Here is a tiny trained network, its code and every weight. The questions are about switching its units off for an input and a class, where a switched-off unit gives its printed mean instead of its output.

import numpy as np


def w(rows, s, z=0):
    codes = np.array(rows[::2]) - 128.0
    scale = np.full(codes.shape[1], s)
    scale[-1] = z or s
    return codes * scale


def norm(h):
    return h / np.sqrt((h * h).mean(-1, keepdims=True) + 1e-5)


def f(y):
    return np.maximum(y, 0)


def log_softmax(a):
    a = a - a.max(-1, keepdims=True)
    return a - np.log(np.exp(a).sum(-1, keepdims=True))


def net(x, mask):
    res = np.array(x, float).reshape(1, 2) / 4 @ E
    u = 0
    for l in range(2):
        y = f(norm(res) @ A[l][:, :-1].T + A[l][:, -1])
        res = res + np.where(mask[u : u + 12], y, B[l][:, -1]) @ B[l][:, :-1]
        u += 12
    return log_softmax(norm(res)[-1] @ U[:, :-1].T + U[:, -1])


A, B = {}, {}
E = w([
[82,99,138,154,82,149,57,158,40,9],'x0',
[139,82,102,70,92,145,118,82,32,206],'x1',
],0.011)
A[0] = w([
[130,101,124,160,85,182,98,114,116,14,138],'0.n0',
[63,159,64,58,204,46,76,248,143,63,128],'0.n1',
[106,155,27,50,107,213,126,164,167,111,42],'0.n2',
[141,53,3,126,160,95,61,86,91,123,49],'0.n3',
[98,106,107,97,110,131,190,108,226,106,53],'0.n4',
[215,153,209,53,119,122,81,144,111,112,4],'0.n5',
[85,72,35,104,170,85,113,206,137,118,99],'0.n6',
[186,184,95,140,202,214,109,84,233,212,177],'0.n7',
[84,170,146,151,146,130,97,238,155,140,147],'0.n8',
[126,66,34,138,51,49,153,76,179,83,91],'0.n9',
[117,166,130,119,142,142,47,110,78,241,60],'0.n10',
[219,137,164,174,58,131,164,49,8,104,34],'0.n11',
],0.0051,0.0025)
B[0] = w([
[212,201,83,137,92,147,131,40,162,149,223],'0.n0',
[57,45,125,76,151,102,143,56,106,127,197],'0.n1',
[128,133,167,146,46,113,127,129,154,178,128],'0.n2',
[109,93,126,105,107,128,94,97,191,132,167],'0.n3',
[92,137,110,123,171,156,100,80,2,130,164],'0.n4',
[148,152,135,112,86,158,61,99,131,138,128],'0.n5',
[212,160,137,150,151,97,119,56,119,144,138],'0.n6',
[125,163,130,156,56,148,95,78,132,96,254],'0.n7',
[88,106,215,14,104,165,139,221,121,181,187],'0.n8',
[122,110,89,151,92,114,162,117,143,124,128],'0.n9',
[71,86,197,76,182,150,83,170,151,82,186],'0.n10',
[33,116,239,136,146,137,141,137,124,192,176],'0.n11',
],0.0069,0.0066)
A[1] = w([
[219,145,95,109,153,98,213,137,196,175,112],'1.n0',
[72,66,152,120,164,115,92,138,166,80,119],'1.n1',
[133,106,111,216,100,106,96,179,62,41,105],'1.n2',
[152,150,115,149,79,133,99,67,150,161,84],'1.n3',
[103,145,141,142,138,126,123,77,188,79,117],'1.n4',
[176,175,94,149,188,73,144,115,167,178,111],'1.n5',
[106,115,122,162,174,119,181,168,190,83,102],'1.n6',
[78,124,156,103,101,171,96,117,148,106,119],'1.n7',
[129,134,170,155,203,88,102,200,170,46,1],'1.n8',
[117,47,6,75,139,95,138,173,65,172,82],'1.n9',
[130,155,110,129,191,156,138,218,146,133,92],'1.n10',
[130,159,108,138,109,70,153,101,124,114,14],'1.n11',
],0.011,0.0028)
B[1] = w([
[172,195,107,164,110,151,106,126,59,66,220],'1.n0',
[136,127,82,155,117,74,161,116,112,98,217],'1.n1',
[204,218,66,158,214,108,180,26,142,78,202],'1.n2',
[108,110,125,151,156,79,152,170,148,108,220],'1.n3',
[88,76,128,116,107,148,86,160,85,191,245],'1.n4',
[157,147,78,120,152,114,137,81,109,14,203],'1.n5',
[118,2,203,66,113,133,97,106,135,191,188],'1.n6',
[178,182,113,141,149,120,157,187,174,126,255],'1.n7',
[84,70,187,77,74,187,98,151,106,249,207],'1.n8',
[70,59,184,158,130,174,113,136,191,141,170],'1.n9',
[78,123,116,168,136,95,123,141,140,163,140],'1.n10',
[135,74,146,161,101,114,179,164,131,173,137],'1.n11',
],0.0091,0.0089)
U = w([
[212,210,52,167,141,171,126,58,101,64,194],'0',
[62,24,188,72,109,213,87,121,119,199,196],'1',
[130,147,90,167,139,80,193,251,182,144,3],'2',
],0.013,0.0018)

Each question gives the input, the list of numbers given to net, and the class t.
The units are the neurons (one row each of A and B). Each row of codes is followed by its name. A weight is (code - 128) times the scale printed after its matrix; where a second scale follows, it is the last column's (A, B and U).
mask holds one flag per neuron, layer by layer. A switched-off neuron (its flag False) gives its mean, the last column of its row in B, instead of its output. The means were averaged over made-up inputs and are rounded, as every weight is.
A unit's drop is (log p(t) with every unit on - log p(t) with that unit switched off) / (log p(t) with every unit on - log p(t) with every unit switched off).
The circuit of an input: a set's keep is (log p(t) with only the set's units on - log p(t) with every unit switched off) / (log p(t) with every unit on - log p(t) with every unit switched off). Starting from the 12 units with the biggest drops (on a tie, the unit counted first), units are removed one at a time, each time the one whose removal leaves the highest keep (on an exact tie, the one counted first), for as long as the keep stays at least 0.8.
circuit, biggest first: the units of the circuit, biggest drop first
top k neurons: the k neurons with the biggest drops, biggest first
top k neurons in layer l: the k neurons of layer l with the biggest drops, biggest first
drop when u is switched off: that unit's drop, to one decimal
input [-6,-7], class 1: circuit, biggest first => 1.n6
input [-2,0], class 2: top 3 neurons => 0.n7, 1.n3, 1.n8
input [2,0], class 2: top 3 neurons => 1.n3, 1.n8, 1.n6
input [0,-3], class 2: top 4 neurons in layer 0 => 0.n8, 0.n1, 0.n4, 0.n10
input [3,-3], class 2: top 2 neurons => 0.n8, 1.n0
input [2,-3], class 2: top 2 neurons in layer 0 => 0.n1, 0.n0
input [-6,-8], class 1: top 2 neurons => 1.n6, 0.n0
input [-1,3], class 2: top 2 neurons in layer 0 => 0.n10, 0.n1
input [-3,-4], class 1: top 2 neurons => 0.n0, 1.n4
input [-8,-8], class 0: top 2 neurons => 1.n0, 1.n5
input [8,6], class 0: drop when 1.n2 is switched off => 0.2
input [8,7], class 0: drop when 1.n2 is switched off => 0.9
input [5,-7], class 1: drop when 1.n8 is switched off => 2.2
input [0,1], class 2: top neuron in layer 1 => 1.n1
